Here is a tiny trained network, its code and every weight. The questions are about switching its units off for an input and a target symbol, where a switched-off unit gives its printed mean instead of its output.

import numpy as np


def w(rows, s, z=0):
    codes = np.array(rows[::2]) - 128.0
    scale = np.full(codes.shape[1], s)
    scale[-1] = z or s
    return codes * scale


def f(y):
    return np.maximum(y, 0)


def softmax(a):
    e = np.exp(a - a.max(-1, keepdims=True))
    return e / e.sum(-1, keepdims=True)


def log_softmax(a):
    a = a - a.max(-1, keepdims=True)
    return a - np.log(np.exp(a).sum(-1, keepdims=True))


def net(x, mask):
    ids = ['αβγδεζηθλμξπφψω'.index(c) for c in x.split()]
    T = len(ids)
    res = E[ids] + P[:T]
    u = 0
    for l in range(2):
        r = res
        for j in range(2):
            rows = slice(2 * j, 2 * j + 2)
            q, k, v = (r @ M[l][rows].T for M in (Q, K, V))
            z = softmax(np.where(np.tri(T) > 0, q @ k.T / 2**0.5, -1e9)) @ v
            o = O[l][rows]
            res = res + np.where(mask[u + j], z, o[:, -1]) @ o[:, :-1]
        u += 2
        y = f(res @ A[l][:, :-1].T + A[l][:, -1])
        res = res + np.where(mask[u : u + 12], y, B[l][:, -1]) @ B[l][:, :-1]
        u += 12
    return log_softmax(res[-1] @ U[:, :-1].T + U[:, -1])


Q, K, V, O, A, B = {}, {}, {}, {}, {}, {}
E = w([
[81,137,178,87,228,130,192],'α',
[146,105,118,40,127,227,132],'β',
[122,108,104,159,128,27,123],'γ',
[121,122,167,178,196,149,54],'δ',
[247,128,125,132,131,173,157],'ε',
[91,148,144,183,70,70,173],'ζ',
[183,83,24,165,76,143,47],'η',
[80,32,81,179,149,134,156],'θ',
[193,18,202,150,113,110,138],'λ',
[104,196,158,83,87,131,91],'μ',
[74,116,141,116,63,159,161],'ξ',
[185,214,169,92,247,131,163],'π',
[51,173,64,195,98,156,102],'φ',
[96,166,168,110,31,140,203],'ψ',
[251,124,231,66,59,166,41],'ω',
],0.013)
P = w([
[190,62,184,156,97,155,1],'0',
[144,150,187,222,97,187,144],'1',
[124,122,154,155,142,147,158],'2',
[101,147,130,128,176,132,187],'3',
[77,198,170,198,187,170,218],'4',
[39,214,156,200,208,159,222],'5',
[31,214,121,140,248,118,226],'6',
[49,233,148,180,200,145,226],'7',
],0.0026)
Q[0] = w([
[136,42,131,148,159,2,22],'L0H1',
[138,144,33,138,52,181,104],'L0H1',
[186,113,130,121,177,114,14],'L0H2',
[79,107,105,158,115,103,177],'L0H2',
],0.0084)
K[0] = w([
[185,43,156,113,59,98,125],'L0H1',
[117,150,51,185,106,165,45],'L0H1',
[169,112,149,93,10,165,103],'L0H2',
[86,95,99,147,137,101,161],'L0H2',
],0.011)
V[0] = w([
[172,126,187,54,188,40,254],'L0H1',
[72,202,69,176,171,132,54],'L0H1',
[254,155,133,102,5,176,104],'L0H2',
[128,148,113,140,193,72,111],'L0H2',
],0.0049)
O[0] = w([
[166,148,168,131,253,61,187,4],'L0H1',
[134,170,52,25,181,95,132,122],'L0H1',
[172,220,168,98,174,96,44,167],'L0H2',
[131,147,131,39,154,24,227,25],'L0H2',
],0.0051,0.00026)
A[0] = w([
[1,47,63,120,45,83,226,132],'L0N1',
[57,169,130,147,99,70,101,127],'L0N2',
[121,117,94,178,169,173,88,249],'L0N3',
[166,20,104,151,132,196,133,225],'L0N4',
[87,67,190,99,121,104,190,97],'L0N5',
[197,143,216,157,93,92,92,47],'L0N6',
[10,88,69,181,102,50,198,219],'L0N7',
[227,127,124,1,134,224,187,241],'L0N8',
[167,85,192,151,41,203,110,209],'L0N9',
[89,205,187,69,158,148,113,184],'L0N10',
[105,99,193,202,92,112,130,202],'L0N11',
[115,138,221,151,174,195,84,250],'L0N12',
],0.0067,0.0021)
B[0] = w([
[163,207,184,255,138,125,99,250],'L0N1',
[133,157,113,129,62,54,194,170],'L0N2',
[57,83,115,161,225,156,89,200],'L0N3',
[138,122,182,159,119,192,76,202],'L0N4',
[121,72,152,166,101,194,168,183],'L0N5',
[226,95,27,119,126,154,148,175],'L0N6',
[132,150,150,202,109,103,119,254],'L0N7',
[187,243,127,195,129,201,149,220],'L0N8',
[182,136,119,79,114,127,67,225],'L0N9',
[120,83,163,25,89,74,206,204],'L0N10',
[114,94,194,79,103,101,69,208],'L0N11',
[117,147,146,75,166,78,112,235],'L0N12',
],0.0064,0.0053)
Q[1] = w([
[128,88,103,135,110,115,94],'L1H1',
[156,159,129,147,183,112,102],'L1H1',
[137,141,84,163,106,101,114],'L1H2',
[88,42,51,2,152,138,100],'L1H2',
],0.012)
K[1] = w([
[136,78,94,186,69,164,69],'L1H1',
[43,121,106,255,225,118,165],'L1H1',
[71,145,49,190,108,26,82],'L1H2',
[209,72,77,76,45,199,140],'L1H2',
],0.0065)
V[1] = w([
[22,126,167,155,113,81,101],'L1H1',
[242,158,142,122,52,173,32],'L1H1',
[126,178,118,223,14,69,203],'L1H2',
[193,163,254,58,108,108,143],'L1H2',
],0.0047)
O[1] = w([
[111,145,189,133,48,114,138,123],'L1H1',
[177,168,129,69,186,123,159,254],'L1H1',
[145,130,118,183,94,2,99,194],'L1H2',
[102,70,159,99,159,117,189,213],'L1H2',
],0.0075,0.0036)
A[1] = w([
[173,85,160,180,130,54,126,104],'L1N1',
[207,145,119,212,171,170,87,138],'L1N2',
[106,88,3,133,97,186,136,193],'L1N3',
[113,69,114,47,57,94,209,165],'L1N4',
[171,125,71,169,175,190,95,117],'L1N5',
[197,212,139,122,138,77,118,164],'L1N6',
[26,178,83,203,69,142,79,156],'L1N7',
[71,140,176,142,131,159,19,231],'L1N8',
[103,111,148,32,75,183,130,251],'L1N9',
[134,93,158,135,149,185,224,175],'L1N10',
[163,162,181,139,61,102,56,90],'L1N11',
[205,110,27,165,210,129,76,153],'L1N12',
],0.0061,0.0031)
B[1] = w([
[170,26,187,82,103,147,127,227],'L1N1',
[124,128,118,204,71,145,180,241],'L1N2',
[137,59,123,57,68,123,90,151],'L1N3',
[48,138,92,45,67,60,224,153],'L1N4',
[62,93,132,133,40,124,139,188],'L1N5',
[116,142,12,160,202,84,143,246],'L1N6',
[154,123,57,77,112,199,124,255],'L1N7',
[118,149,131,84,194,96,52,228],'L1N8',
[123,178,184,70,65,107,91,205],'L1N9',
[67,107,129,138,111,171,153,223],'L1N10',
[155,142,70,143,192,97,94,233],'L1N11',
[68,3,59,161,87,108,151,192],'L1N12',
],0.0062,0.0066)
U = w([
[46,82,139,147,107,134,208,161],'α',
[146,207,167,120,86,254,145,173],'β',
[116,116,202,228,106,181,105,60],'γ',
[167,152,140,148,121,122,158,151],'δ',
[175,183,149,163,132,144,137,137],'ε',
[150,173,108,132,231,131,186,141],'ζ',
[88,162,188,114,191,109,34,254],'η',
[158,74,76,128,167,153,173,24],'θ',
[202,51,204,103,102,140,140,57],'λ',
[93,67,89,86,86,126,111,125],'μ',
[163,84,123,146,138,9,143,181],'ξ',
[99,157,134,44,59,66,153,166],'π',
[101,220,69,152,149,134,103,108],'φ',
[247,149,122,78,150,128,101,40],'ψ',
[132,122,134,124,134,125,130,51],'ω',
],0.0069,0.003)

Each question gives the input, a string of symbols that net reads in full, and the target symbol t.
The units are the heads (2 rows each of Q, K, V and O) and the neurons (one row each of A and B). Each row of codes is followed by its name. A weight is (code - 128) times the scale printed after its matrix; where a second scale follows, it is the last column's (O, A, B and U).
mask holds one flag per unit, layer by layer, with each layer's heads first. A switched-off unit (its flag False) gives its mean, the last column of its rows in O or B, instead of its output. The means were averaged over made-up inputs and are rounded, as every weight is.
A unit's drop is (log p(t) with every unit on - log p(t) with that unit switched off) / (log p(t) with every unit on - log p(t) with every unit switched off).
The circuit of an input: a set's keep is (log p(t) with only the set's units on - log p(t) with every unit switched off) / (log p(t) with every unit on - log p(t) with every unit switched off). Starting from the 12 units with the biggest drops (on a tie, the unit counted first), units are removed one at a time, each time the one whose removal leaves the highest keep (on an exact tie, the one counted first), for as long as the keep stays at least 0.8.
units of the circuit, in order: the units of the circuit, biggest drop first
unit that matters most: the unit with the biggest drop
top k neurons: the k neurons with the biggest drops, biggest first
heads that matter: for each layer, one digit per head in row order, 1 if its drop is at least 0.15 and else 0, layers parted by /
input δ ε β η ω, target ψ: units of the circuit, in order => [L0H2; L0N9; L0N6]
input φ θ γ ξ δ π ζ ψ, target ξ: units of the circuit, in order => [L0N1; L1H2; L0N7; L0H2]
input ε π ω φ δ φ δ ξ, target β: unit that matters most => L0N12
input ω θ β, target β: heads that matter => 00 / 01
input ε λ η ω α δ ξ, target β: heads that matter => 01 / 01
input γ η α ε φ ω ζ ξ, target ξ: units of the circuit, in order => [L1H2; L0N1; L0N7; L0H2]
input η ω γ θ θ μ, target π: heads that matter => 00 / 01
input δ η μ ε, target β: heads that matter => 00 / 01
input η ψ ψ ξ α ψ, target γ: units of the circuit, in order => [L0N1; L0H2; L0N7; L1H1]
input γ β δ ε φ ξ, target φ: heads that matter => 10 / 01
input ψ φ ζ α ψ φ μ ξ, target φ: heads that matter => 11 / 01
input ψ ψ ε, target θ: heads that matter => 01 / 10
input θ ξ π, target ζ: heads that matter => 10 / 00
input φ β θ ε ψ ε ζ ξ, target ξ: heads that matter => 00 / 01
input ξ ζ α ξ, target γ: unit that matters most => L0N1
input λ ω θ ε ψ θ ζ α, target α: heads that matter => 10 / 10
input α ε π ψ, target α: top 2 neurons => [L0N5; L1N10]
input λ λ μ β θ λ, target λ: heads that matter => 10 / 00
input φ δ δ φ β, target β: heads that matter => 00 / 00
input ψ θ θ ξ ψ δ ψ ψ, target β: top 4 neurons => [L0N12; L0N3; L0N5; L0N1]
input ε λ ε, target θ: unit that matters most => L1H1
input π β δ ψ ψ θ φ, target φ: top 2 neurons => [L0N1; L1N7]
input ψ ξ η φ φ ψ, target φ: top 3 neurons => [L1N6; L0N1; L1N11]
